Below is a small trained network, with its code and all its weights. Each question gives an input and a class and asks what happens when units are switched off, that is, made to give their printed mean instead of their output.

import numpy as np


def w(rows, s, z=0):
    codes = np.array(rows[::2]) - 128.0
    scale = np.full(codes.shape[1], s)
    scale[-1] = z or s
    return codes * scale


def f(y):
    return y / 2 * (1 + np.tanh(0.7978845608 * (y + 0.044715 * y**3)))


def log_softmax(a):
    a = a - a.max(-1, keepdims=True)
    return a - np.log(np.exp(a).sum(-1, keepdims=True))


def net(x, mask):
    res = np.array(x, float).reshape(1, 6) / 4 @ E
    y = f(res @ A[0][:, :-1].T + A[0][:, -1])
    res = res + np.where(mask, y, B[0][:, -1]) @ B[0][:, :-1]
    return log_softmax(res[-1] @ U[:, :-1].T + U[:, -1])


A, B = {}, {}
E = w([
[128,127,127,126,126,128],'x0',
[83,10,176,38,182,131],'x1',
[214,160,149,64,13,208],'x2',
[134,215,109,74,234,194],'x3',
[231,82,26,62,149,38],'x4',
[2,102,34,107,69,139],'x5',
],0.0073)
A[0] = w([
[81,138,199,147,96,136,167],'N1',
[167,104,68,66,176,138,152],'N2',
[152,124,112,76,73,184,98],'N3',
[142,114,95,54,121,60,98],'N4',
[160,122,205,145,165,102,161],'N5',
[100,133,78,103,107,112,184],'N6',
[85,120,115,170,181,107,81],'N7',
[92,105,84,132,113,131,131],'N8',
[156,161,111,141,97,151,182],'N9',
[129,218,119,143,93,36,119],'N10',
[136,41,220,45,157,117,98],'N11',
[145,167,111,129,179,153,205],'N12',
[122,73,119,175,36,94,253],'N13',
[186,61,50,73,81,80,117],'N14',
[81,79,48,191,211,140,46],'N15',
[176,143,173,166,159,125,137],'N16',
[132,147,171,109,92,177,169],'N17',
[100,97,155,72,181,122,138],'N18',
[132,220,96,161,148,107,147],'N19',
[81,124,185,149,114,183,109],'N20',
[115,252,67,157,138,146,180],'N21',
[90,134,72,119,150,198,157],'N22',
[211,128,210,143,143,109,110],'N23',
[130,100,100,113,154,108,106],'N24',
[113,141,120,198,185,60,92],'N25',
[116,55,173,60,129,161,133],'N26',
[104,137,169,115,170,144,131],'N27',
[92,97,47,99,84,204,109],'N28',
[191,127,68,77,128,82,187],'N29',
[127,136,137,102,130,85,91],'N30',
[205,108,39,210,115,119,147],'N31',
[68,97,144,10,177,148,71],'N32',
[119,148,99,64,169,178,122],'N33',
[100,115,64,161,94,139,57],'N34',
[113,88,98,174,185,142,183],'N35',
[145,67,147,187,89,117,148],'N36',
[88,114,116,181,190,82,121],'N37',
[121,139,134,95,163,202,143],'N38',
],0.011,0.0049)
B[0] = w([
[96,155,180,119,181,86,205],'N1',
[87,138,186,144,148,65,213],'N2',
[204,192,151,173,175,193,192],'N3',
[100,143,171,182,139,99,188],'N4',
[99,68,101,122,122,119,204],'N5',
[96,130,113,100,151,151,180],'N6',
[182,170,184,150,156,149,174],'N7',
[152,68,83,111,156,175,166],'N8',
[131,115,179,133,109,178,187],'N9',
[86,113,158,176,72,149,188],'N10',
[113,61,158,170,92,169,234],'N11',
[106,32,126,69,105,77,196],'N12',
[165,77,152,58,147,100,254],'N13',
[112,199,128,116,156,119,238],'N14',
[172,148,154,160,150,158,195],'N15',
[74,68,89,143,144,128,194],'N16',
[146,150,161,120,191,130,195],'N17',
[128,102,154,143,64,141,199],'N18',
[140,66,112,120,59,127,199],'N19',
[110,170,158,176,165,62,193],'N20',
[105,70,172,117,88,103,235],'N21',
[123,65,99,107,158,69,185],'N22',
[85,1,60,171,212,187,223],'N23',
[126,144,181,199,92,124,153],'N24',
[184,168,166,106,129,204,196],'N25',
[136,149,178,189,38,135,210],'N26',
[127,104,146,147,118,98,169],'N27',
[136,36,115,187,212,203,201],'N28',
[83,159,209,151,161,159,232],'N29',
[103,155,99,152,133,148,128],'N30',
[84,87,182,161,121,115,211],'N31',
[105,69,110,155,80,121,221],'N32',
[228,85,119,86,87,77,186],'N33',
[109,69,83,198,137,96,159],'N34',
[170,116,165,87,107,173,187],'N35',
[202,96,108,31,131,42,189],'N36',
[190,162,151,99,121,197,203],'N37',
[161,180,139,121,139,55,186],'N38',
],0.007,0.0087)
U = w([
[86,102,139,185,2,162,94],'0',
[84,58,46,175,235,206,89],'1',
[208,164,149,141,152,235,127],'2',
[80,114,148,100,129,147,254],'3',
[43,169,171,161,172,83,75],'4',
[162,93,118,74,103,61,135],'5',
[85,176,81,71,126,132,124],'6',
[103,227,32,91,145,137,58],'7',
],0.012,0.0078)

Each question gives the input, the list of numbers given to net, and the class t.
The units are the neurons (one row each of A and B). Each row of codes is followed by its name. A weight is (code - 128) times the scale printed after its matrix; where a second scale follows, it is the last column's (A, B and U).
mask holds one flag per neuron, in row order. A switched-off neuron (its flag False) gives its mean, the last column of its row in B, instead of its output. The means were averaged over made-up inputs and are rounded, as every weight is.
A unit's drop is (log p(t) with every unit on - log p(t) with that unit switched off) / (log p(t) with every unit on - log p(t) with every unit switched off).
The circuit of an input: a set's keep is (log p(t) with only the set's units on - log p(t) with every unit switched off) / (log p(t) with every unit on - log p(t) with every unit switched off). Starting from the 12 units with the biggest drops (on a tie, the unit counted first), units are removed one at a time, each time the one whose removal leaves the highest keep (on an exact tie, the one counted first), for as long as the keep stays at least 0.8.
circuit, biggest first: the units of the circuit, biggest drop first
most important unit: the unit with the biggest drop
k most important neurons: the k neurons with the biggest drops, biggest first
drop when u is switched off: that unit's drop, to one decimal
input [-4,4,-2,-7,0,-8], class 1: circuit, biggest first : (N23)
input [4,4,0,3,6,0], class 4: circuit, biggest first : (N2 N29 N4)
input [2,3,3,-4,7,5], class 4: circuit, biggest first : (N14 N4 N29)
input [-6,-6,-3,-8,-6,5], class 5: circuit, biggest first : (N13 N36)
input [-3,8,7,-1,-1,4], class 0: 2 most important neurons : (N26 N32)
input [4,0,-7,1,-7,-4], class 2: circuit, biggest first : (N37 N25)
input [-1,2,1,-4,-7,4], class 4: 2 most important neurons : (N20 N1)
input [-7,-6,6,5,-1,-6], class 3: circuit, biggest first : (N21 N12)
input [-1,2,-8,-1,5,-6], class 2: circuit, biggest first : (N25 N37)
input [-6,-8,-3,5,7,2], class 0: circuit, biggest first : (N19 N10)
input [-5,7,-4,8,-2,6], class 5: circuit, biggest first : (N33 N38)
input [-6,2,4,8,8,1], class 4: circuit, biggest first : (N29 N2)
input [-2,-8,8,8,-1,-5], class 0: 2 most important neurons : (N21 N19)
input [8,6,8,5,4,8], class 1: circuit, biggest first : (N28)
input [-4,-2,-5,-4,-5,1], class 2: 2 most important neurons : (N37 N25)
input [3,-4,6,7,-1,6], class 5: circuit, biggest first : (N33 N22)
input [-5,7,-7,7,-4,2], class 0: circuit, biggest first : (N32 N18 N26)
input [-2,-8,-8,7,-4,8], class 0: 2 most important neurons : (N21 N19)
input [3,6,8,-6,5,-1], class 2: 2 most important neurons : (N3 N14)
input [3,-7,-2,-8,-2,-7], class 5: circuit, biggest first : (N36)
input [3,-4,0,1,1,-5], class 1: 2 most important neurons : (N23 N26)
input [6,-1,3,-8,1,-3], class 5: 2 most important neurons : (N36 N13)
input [4,1,8,3,-1,6], class 2: 2 most important neurons : (N3 N23)
input [-3,-7,6,-8,4,0], class 5: 2 most important neurons : (N13 N36)
input [2,-3,-5,4,6,-4], class 4: 3 most important neurons : (N2 N29 N31)
input [-3,1,2,3,5,4], class 4: drop when N23 is switched off : 0.3
input [4,-3,5,-6,6,7], class 1: most important unit : N28
input [-2,6,-5,-2,0,5], class 0: drop when N18 is switched off : 0.2
